(in the rows, 128 means zero)
Known rows:
[164 103 154 165 128 159 183 114 116 114 146 180 139  92 153 144 127 118
 159  84  96 129 153 148 108  99 129 108 162 136 125  91 116  94 158 128
  99 145 118 135 142]: drutur
[150 127 166 134 149 171 120 144 131 120 128 160 140 125 155 123 162 134
 122 122 136 106 145 127 143 132 123 129 144 126 137  95 144 121 129 106
 107 110 122 105 144]: dipu
[120 147 106  84 129 122 166 128 162 109 157 150 112 126 136 170  93 141
 188 136 148 146 131 111  90 116 123 152  80 103 162 144 151 151 122 120
 135 155 150 162 107]: drupas
[140 134 127  70 118 161 154 129 170 141 129 115 113 139 145 125 141 154
 148 139 140 142 112 118 129 139  99 125 110 117 141 134 159 161 130 125
 146 153 146 160 101]: devak
[160 146 140 110 104 181 147 146 152 159 122 126 128 114 141 111 149 162
 115 144 135 134 114 127 128 159  97 126 126 115 119 133 145 146 156 142
 133 137 146 142 109]: trugron
[138 135 153 148 144 134  98 119 138 114 116 153 153 130 133 107 137 134
 158 144 145 115 108 122 120 116 165 119 133  96 134 113 135 124 146 119
  81 111 126 128 132]: gigrul
[129 115 117  93 119 161 189 170 146 134 126 143 155 131 156 142 127 153
  90 104 128 126 154 134 161 154 109 158 107 134 132 119 139 152 116 100
 132 118  97  61 110]: brogrul
[140 120 147 133 146 145 130 114 137 111 116 175 126 109 181 126 135 139
 150 118 130 103 128 113 131 143 139 128 130 127 153 101 157 119 120 105
  90 116  98 114 138]: brurum
[127 128 136  92 124 145 140 151 147 130 114 151  91 129 160 131 111 136
 146 105 119 121 125 140 119 156 134 143 119 142 147 117 171 144 101 121
 115 131  92 131 126]: vedemal
[101 124 117 160 132  59  66 115 109  95 110  94 158 127  87 123 114 105
 103 159 147 127 113 102 146 120 167 127 121 104 102 139 107 135 130 124
 122 102 129 117 147]: plunak
[143 116  96 174  91  60 118  87  90 134 130  99 131 115  80  91 110 116
  89 104  99 167 132 135 132 106 137 114 167 128  70 124  46  88 165 174
 137 119 124 137 148]: kloni
[145 135 148 119 100 115  96 129 126 105  94 116 116 122 121 100 113 112
 145 154 143 137 101 129 133 137 168 130 136 103  93 113 162 150 135 137
 109 131 116 162 130]: tuper
[182 127 129 142  61 122 124 134 120 155  98  86 110 129 115  73 138 151
  58 125 105 143 120 130 143 149 113 141 159 131  56 116 106 133 158 185
 139 127 124 135 134]: bofo
[183 120 131 161 102  86 130  78 132 101 117 149 139  87 138 116 112 139
 148 107 126 148 115 102 126 120 145 124 138 102  98  96 104 106 166 148
  87 125 109 164 144]: tretrer
[160 139 100  89 101  82 136 128 159 104 124 131 143 137 131 136 111 147
 122 123 146 148 127  94 146 138 135 176  84  99 109 111 113 150 123 130
 133 111 115 110 129]: rizak
[147 118  84 114  85  66 164  74 135 120 144 107  88 108 106 151  96 126
 137 118 109 169 131 111 113 124  91 112 110 126 109 143  95 141 147 175
 171 165 152 187 125]: stonir
[150 116 106 120 137  87 137 122 126 121 164 146 132 139 152 177 112 122
 150  97 102 135 159 114 126  98 121 148 100 134 147 106  98  92 108 117
 151 129 141 114 146]: tatril
[151 135 148 124 137 174 122 149 164 145 123 159 158 134 151  95 158 167
 121 123 143 104 120 132 140 138 117 145 134 118 133 107 134 129 138 117
 102 106 124 110 123]: bikis

Facts:
grenaru {gredi=klukos, rikla, tokor=483, kugu=874}
gigrul {gredi=moguk, tokor=318, kugu=874}
klumek {tokor=319, kugu=874}
takogri {gredi=kletros, tokor=319, kugu=294}
brefus {tokor=319, kugu=614}
drupas {gredi=devak, kodro, tokor=318, kugu=523}
sazu {tokor=318, kugu=523}
tuper {gredi=klumek, fliplam, tokor=483, kugu=201}
gepek {gredi=kletros, tokor=783, kugu=614}
dadreklu {gredi=fluvi, tokor=290, kugu=874}
klaklam {tokor=318, kugu=619}
plefu {tokor=516, kugu=614}
brogrul {gredi=lutas, tokor=319, kugu=848}
zunek {gredi=trifem, tokor=319, kugu=874}
brubul {gredi=ruge, tokor=783, kugu=523}
sidrum {tokor=483, kugu=874}
vufla {tokor=783, kugu=614}
vele {gredi=kodro, tokor=783, kugu=619}
plapun {tokor=483, kugu=614}
grera {gredi=klogrivin, brubul, tokor=318, kugu=523}
rokin {gredi=kletros, tokor=319, kugu=848}
bralil {tokor=516, kugu=874}
nadi {gredi=paken, tokor=319, kugu=874}
bugre {gredi=grustol, tokor=290, kugu=523}
bofo {tokor=483, kugu=201}
zapla {gredi=klogrivin, tokor=319, kugu=619}
gratan {gredi=sipa, kletros, tokor=318, kugu=874}
nuste {gredi=kodro, tokor=318, kugu=874}
rudroka {gredi=lutas, tokor=290, kugu=874}
drusi {tokor=319, kugu=294}
petegra {tokor=319, kugu=614}
grumo {gredi=fluvi, kletros, tokor=318, kugu=874}
dastuk {gredi=bredri, tokor=483, kugu=523}
steren {gredi=grustol, tokor=483, kugu=874}
fludistor {gredi=brogrul, kletros, broflos, tokor=319, kugu=874}
gregik {tokor=290, kugu=848}
tragur {tokor=319, kugu=874}
stonir {gredi=flabil, tokor=483, kugu=614}
grugidre {tokor=783, kugu=848}
sudus {tokor=318, kugu=848}
bredri {gredi=kletros, tokor=483, kugu=848}
leba {gredi=klogrivin, tokor=516, kugu=294}
tega {gredi=muketrim, tokor=319, kugu=614}
kugil {tokor=290, kugu=848}
fliplam {gredi=bredri, tokor=318, kugu=874}
trodes {tokor=783, kugu=874}
flabil {gredi=fluvi, tokor=319, kugu=874}
kleter {gredi=plefu, dastuk, kletros, zotro, velus, tokor=319, kugu=619}
vipok {tokor=318, kugu=614}
paken {gredi=kodro, tokor=783, kugu=614}
brilu {gredi=bikis, tokor=318, kugu=874}
grimo {tokor=319, kugu=614}
stogin {tokor=483, kugu=619}
klegres {gredi=kletros, tokor=483, kugu=874}
devak {gredi=bredri, broflos, tokor=318, kugu=614}
lutas {gredi=kletros, tokor=483, kugu=614}
muketrim {gredi=trugron, tokor=319, kugu=619}
tafomas {gredi=kletros, tokor=319, kugu=874}
zotro {gredi=klegres, broflos, tokor=319, kugu=614}
trugron {gredi=kletros, tokor=318, kugu=523}
kletros {tokor=783, kugu=874}
vegros {tokor=318, kugu=619}
staplin {gredi=flabil, klogrivin, skibinul, tokor=319, kugu=874}
fluvi {tokor=318, kugu=614}
trutrugre {gredi=moguk, tokor=483, kugu=614}
skebul {gredi=kletros, tokor=290, kugu=874}
ragi {gredi=broflos, tokor=319, kugu=874}
tadruk {gredi=kletros, tokor=783, kugu=523}
ponu {gredi=vedemal, tokor=318, kugu=874}
simi {gredi=kletros, tokor=318, kugu=874}
tretrer {gredi=bofo, muketrim, tokor=483, kugu=874}
pozo {tokor=783, kugu=523}
brurum {gredi=bredri, tokor=319, kugu=874}
skibinul {tokor=483, kugu=614}
tebril {gredi=bredri, tokor=319, kugu=619}
plepar {gredi=kloni, tokor=516, kugu=614}
klukos {gredi=dekli, kletros, klegres, tokor=516, kugu=874}
bikis {gredi=kletros, tokor=783, kugu=874}
vedemal {gredi=devak, klegres, tokor=319, kugu=201}
klepo {gredi=dekli, brogrul, fluvi, kodro, tokor=318, kugu=201}
didol {gredi=leba, tokor=319, kugu=614}
trifem {gredi=klegres, tokor=318, kugu=848}
tatril {gredi=nipil, tokor=516, kugu=874}
moguk {gredi=dipu, rerom, tokor=516, kugu=874}
zefan {tokor=319, kugu=619}
fletra {gredi=brogrul, rikla, trugron, grustol, tokor=290, kugu=201}
dodan {gredi=tuper, tokor=290, kugu=201}
nipil {gredi=fluvi, tokor=319, kugu=848}
gustor {gredi=plefu, tokor=318, kugu=874}
stabre {gredi=bredri, tokor=783, kugu=874}
grarus {tokor=783, kugu=619}
vota {gredi=plefu, tokor=483, kugu=201}
dipu {gredi=kletros, tokor=290, kugu=874}
skamam {gredi=ragi, tokor=318, kugu=614}
fofik {tokor=483, kugu=848}
gebres {gredi=steren, tokor=516, kugu=614}
kodro {tokor=319, kugu=294}
grozok {gredi=rudroka, tokor=318, kugu=874}
sipa {gredi=klaklam, tokor=318, kugu=614}
kloni {gredi=brubul, tokor=483, kugu=619}
zekles {gredi=leba, stogin, tokor=319, kugu=614}
pletin {tokor=319, kugu=201}
stupu {gredi=sidrum, kugil, tokor=290, kugu=874}
velus {gredi=bofo, klogrivin, tokor=319, kugu=614}
skogrun {gredi=skamam, tokor=319, kugu=294}
modrom {gredi=klegres, tokor=483, kugu=874}
ruge {gredi=stogin, tokor=319, kugu=294}
dekli {tokor=319, kugu=619}
grezok {gredi=kodro, tokor=783, kugu=614}
giton {gredi=steren, tokor=290, kugu=874}
broflos {gredi=klegres, tokor=783, kugu=201}
befe {tokor=318, kugu=874}
rerom {gredi=tragur, tokor=516, kugu=874}
mutis {gredi=lutas, tokor=290, kugu=874}
vese {tokor=483, kugu=294}
grudras {tokor=290, kugu=874}
baklaplor {gredi=vele, tokor=516, kugu=201}
bedeskel {tokor=516, kugu=614}
pugrimu {tokor=319, kugu=874}
drutur {gredi=simi, velus, tokor=290, kugu=848}
lebun {gredi=rizak, grenaru, tokor=483, kugu=874}
denar {tokor=783, kugu=201}
klogrivin {tokor=783, kugu=848}
dobun {gredi=muketrim, tokor=783, kugu=874}
plunak {tokor=483, kugu=874}
fluvum {gredi=bikis, bredri, grimo, tokor=318, kugu=874}
rizak {gredi=dekli, tokor=483, kugu=874}
puskar {gredi=petegra, kletros, grustol, ragi, tokor=483, kugu=619}
rikla {tokor=783, kugu=874}
grustol {tokor=483, kugu=614}
vitus {tokor=483, kugu=201}

Rows:
No name comes twice in this set of rows, the named rows included.
[151 135 147 100 133 154 152 137 141 112 141 169  81 127 164 151 111 122
 202  92 107 132 142 136  88  99 145 146 116 133 159 102 176 122 107 115
 108 150 118 160 147] -> fletra
[144 120 130 112 124 170 170 152 148 119 126 148 167 134 132 123 137 148
 130 133 138 121 127 133 137 120 140 145 115 104 103 108 124 149 160 108
 112 127 115 101 117] -> trifem
[132 123 138 116 117 159 110 152 135 150 112 114 145 153 123  78 159 145
 101 127 142 133 118 136 139 131 141 147 145 113 104 113 110 138 145 112
 114 111 119 103 123] -> klaklam
[ 61 112 124 148 161 108  99 129  82 123 121 111 142 136 105 123 116  87
 113 124 122 125 135 144 138 115 164 114 144 146 134 146 122 118 101  98
 127 112  96  89 142] -> zefan
[ 71 129 147 184 191  98  69 123  82  92 142 140 147 138  98 160 115  65
 160 147 129 116 132 127 122  83 182 108 132 130 162 143 118 104 103  93
 113 112 137 115 165] -> stupu
[143 138 132  84 107 188 129 187 164 169 105 132 113 174 143  95 150 163
 108 114 132 117 129 146 132 153 111 170 124 137 114 124 142 157 114 132
 128 122 118 107 113] -> broflos
[174 127 142 135 119 155 127 123 157 143 118 164 143 130 153  96 146 168
 124 116 125 121 131 118 127 133 115 132 138 120 106 100 112 120 154 150
 102 120 124 126 125] -> simi
[139 138  89  69  88 142 161 148 167 185 146  74 115 166 111 125 162 159
  60 133 129 150 134 117 160 149  47 143 111 141 111 170  92 145 131 158
 208 147 173 103  89] -> fluvi
[151 135 125  78  80 144 130 154 153 144  96  60 128 141 121  99 168 145
  54 177 162 142  99 112 173 173  76 130 120 107  86 127 152 180 144 143
 168 136 144 137  85] -> grustol
[122 129 149 109 150 142 134 127 124 116 137 105 104 133 151 157 140  93
 166 151 130 133 122 139 130 116 121 100 116 129 154 124 177 136 118 109
 152 160 159 174 115] -> gebres
[144 136 109 189 109  99 152  74 107 143 160 139 102  88  99 142  92 127
 144 118  82 151 130 140  75 114 100  93 152 147 113 158  78  83 175 188
 133 160 169 195 145] -> grera
[164 125 111 121 124 122 153 104 165 123 141 187 127 127 153 139 116 166
 178 106 125 138 147 108 102 109 132 147  98 111 127 101 112 112 143 128
 107 133 126 141 128] -> grumo
[154 129 124 111 111 104 104 134 143 108 101 113 157 130 122 110 132 145
  92 148 155 129 117  96 165 145 142 152 112  89  90 105 125 148 134 120
 117 108 109 108 130] -> steren

Now the same elements, written a new way:
Known rows:
[144 128 140  97 121 144 147  97 157 152 111 135 112 112 108 129 117 115
 116 128 143 137 154 120 154 118 125 164  95 101 129 127 125 141 138 131]: nipil
[134 139 116 144 124 120 130 114 112  99 132 114 114 120 106 143 124 149
 130 125 122 135 112 126 116 121 126 138 132 112 113 153 124 123 109 121]: gigrul
[156 130 124 121 130 128 132 116 139 167  95 138 118 104 149 142  90 111
 134 144 139 162 177 112 150 116 144 171 107 121 164 125 140 146 113 141]: paken
[119 122 155 121 120 128 129 145 147 126 116  93 111 131 139 127 179 114
  84 140 183 164 140 110 129 127 133 128  96 140 108 136 134 124 152 129]: stogin
[154 110 121 134 120 140 126 118 137 147 128 155 138 107 205 100 112 117
 121 137 120 126 143 152 135  98 136 162 102 131 137 105 120 138 117 127]: petegra
[131 164 144 124 123 130 147 131 134 138 116 126 121 126  76 153 100 110
 137 110 138 143 145  79 135  98 121 176 117  86 133 135 126 132 111 140]: baklaplor
[110 135 118 114 143 140 160 122 122 158 152 125 138 121  87 124 116 135
 110 108 100 108 123 104 142 139 120 132 118 111 102 127 114 153 134 122]: kleter
[129 147 129 145 137 144 124 118  91 129 122 129 124 133 140 142 109 110
  98 126 126 120 129  93 111 121 114 154 116  96 120 135 137 119 130 133]: tuper
[146 121 111 137 147 137 128 121  94 159 134 126 125 115 195 125 101 110
 108 156 114 137 152 113 130 133 131 137 108 142 139 122 133 142 128 149]: trutrugre
[156 126 121 135 108 143 143 116 136 109 114 156 139 125 122 116 135 140
 132 121 132 111 100 133 116 107 120 146 127 117 114 134 111 126 122 110]: ragi
[102 117 137 107 131 119 143 141 151 168 132 111 128 118 139 115 148 123
  96 144 143 168 163 107 181 120 140 136  97 143 114 105 117 163 125 136]: didol
[135 109 105 139 127 123 125  97 132 143 126 127 139  97 195 116  89 120
 131 141 115 123 163 154 133 130 136 163 110 105 143 134 137 136 103 121]: devak
[133 121 118 140 134 113 106 116 121 137 139 114 115 101 193 131 107 113
 123 146 125 150 156 146 137 112 134 153 110 120 135 122 134 133 102 134]: sipa
[126 130 113 134 122 128 161  94 131 117 108 119 135 111  79 146 116 141
 133 125 123 127 130 121 126 146 134 143 137  93 118 170 128 129 115 110]: grumo
[140 137 116 130 108 141 156 109 121 129 111 137 148 125  86 132 117 140
 143 108 125 114 110 118 110 116 127 147 127 112 120 141 107 134 123 114]: klukos
[133 123 103 136 115 140 151 114 137 108 100 149 136 121 125 127 132 159
 122 121 140 108 120 117 109 151 111 159 126 108 114 149 132 129 125 101]: dipu
[141 123 101 136 117 136 140 114 136 105  93 150 131 121 115 132 133 159
 124 121 146 113 128 111 117 145 117 160 129 112 114 144 130 126 128 102]: rudroka
[146 146 143 128 130 129 116 149 132 124 144 127  93 127 115 134 135 131
 121 120 142 154 116 103 131  83 125 146 105 126 116 119 122 133 124 137]: zefan

Rows:
No name comes twice in this set of rows, the named rows included.
[144 130 121 128 133 144 146 115 122 138 134 141 135 119 110 122 112 128
 121 112 105 113 119 122 127 118 120 148 112 108 109 123 122 140 123 121] -> tebril
[138 120 127 121 138 144 145 115 123 174 103 117 128 112 172 139 107 107
 109 156 138 160 179  96 150 137 144 146 108 127 146 135 139 147 130 140] -> stonir
[149 134 110 137 131 128 135 134 119 105 116 138 116 130 100 145 128 168
 125 126 138 126 116  93 118 130 113 154 129 120 117 139 131 132 126 121] -> giton
[126 110 142 121 120 129 134 128 144 161  96 106 128 114 180 123 147 104
  92 159 165 170 179 117 152 135 144 145  99 143 134 128 136 140 137 139] -> skibinul
[137 153 136 126 128 118 111 147 122 126 127 119  92 125 129 139 134 130
 116 119 148 146 122 109 120  97 126 152 112 129 118 127 133 129 123 137] -> grarus
[149 135 124 139  96 136 127 122 141 106  90 142 126 124 139 125 145 139
 138 119 155 116 110 137 103 117 128 164 127 120 125 144 126 120 122 116] -> rikla
[131 134 129 126 135 110 110 146 122 152 129 125 101 116 180 127 122 121
 115 146 137 159 151 116 143  98 132 156 102 144 140 110 132 144 116 148] -> vufla
[ 99 119 110  94 142 123 140 102 137 142 128 114 122 115 125 125 125 147
  90 126 136 126 169 104 157 174 110 149  98 113 105 126 143 152 146 119] -> drutur
[156 142 134 141 126 140 128 138 103 110 118 118  97 133 126 149 146 134
 114 139 154 151 109  93 108 107 125 130 127 138 119 146 128 120 126 140] -> plunak
[141 144 129 139 120 108 123 133 126  95 137 107  98 122 110 152 144 139
 133 132 147 159 108 121 117 100 127 136 131 120 118 149 127 118 107 127] -> befe
[150 108 123 126 114 153 117  80 124 129 112 136 127 113 197 106 116 109
 104 138 144 101 142 158 102 137 115 152  99 116 122 131 141 118 145 124] -> bredri
[138 130 114 129 133 120 121 127 110 156 148 133 121 114 172 114  99 116
 131 129 106 136 141 124 134  94 136 153 107 142 139 103 117 147 116 146] -> gebres
[112 150 106 130 152 133 138 115 114 128 123 139 130 130 111 143  95 141
 108 109 115 109 151  76 132 152 100 172 117  84 120 134 142 137 123 118] -> fletra

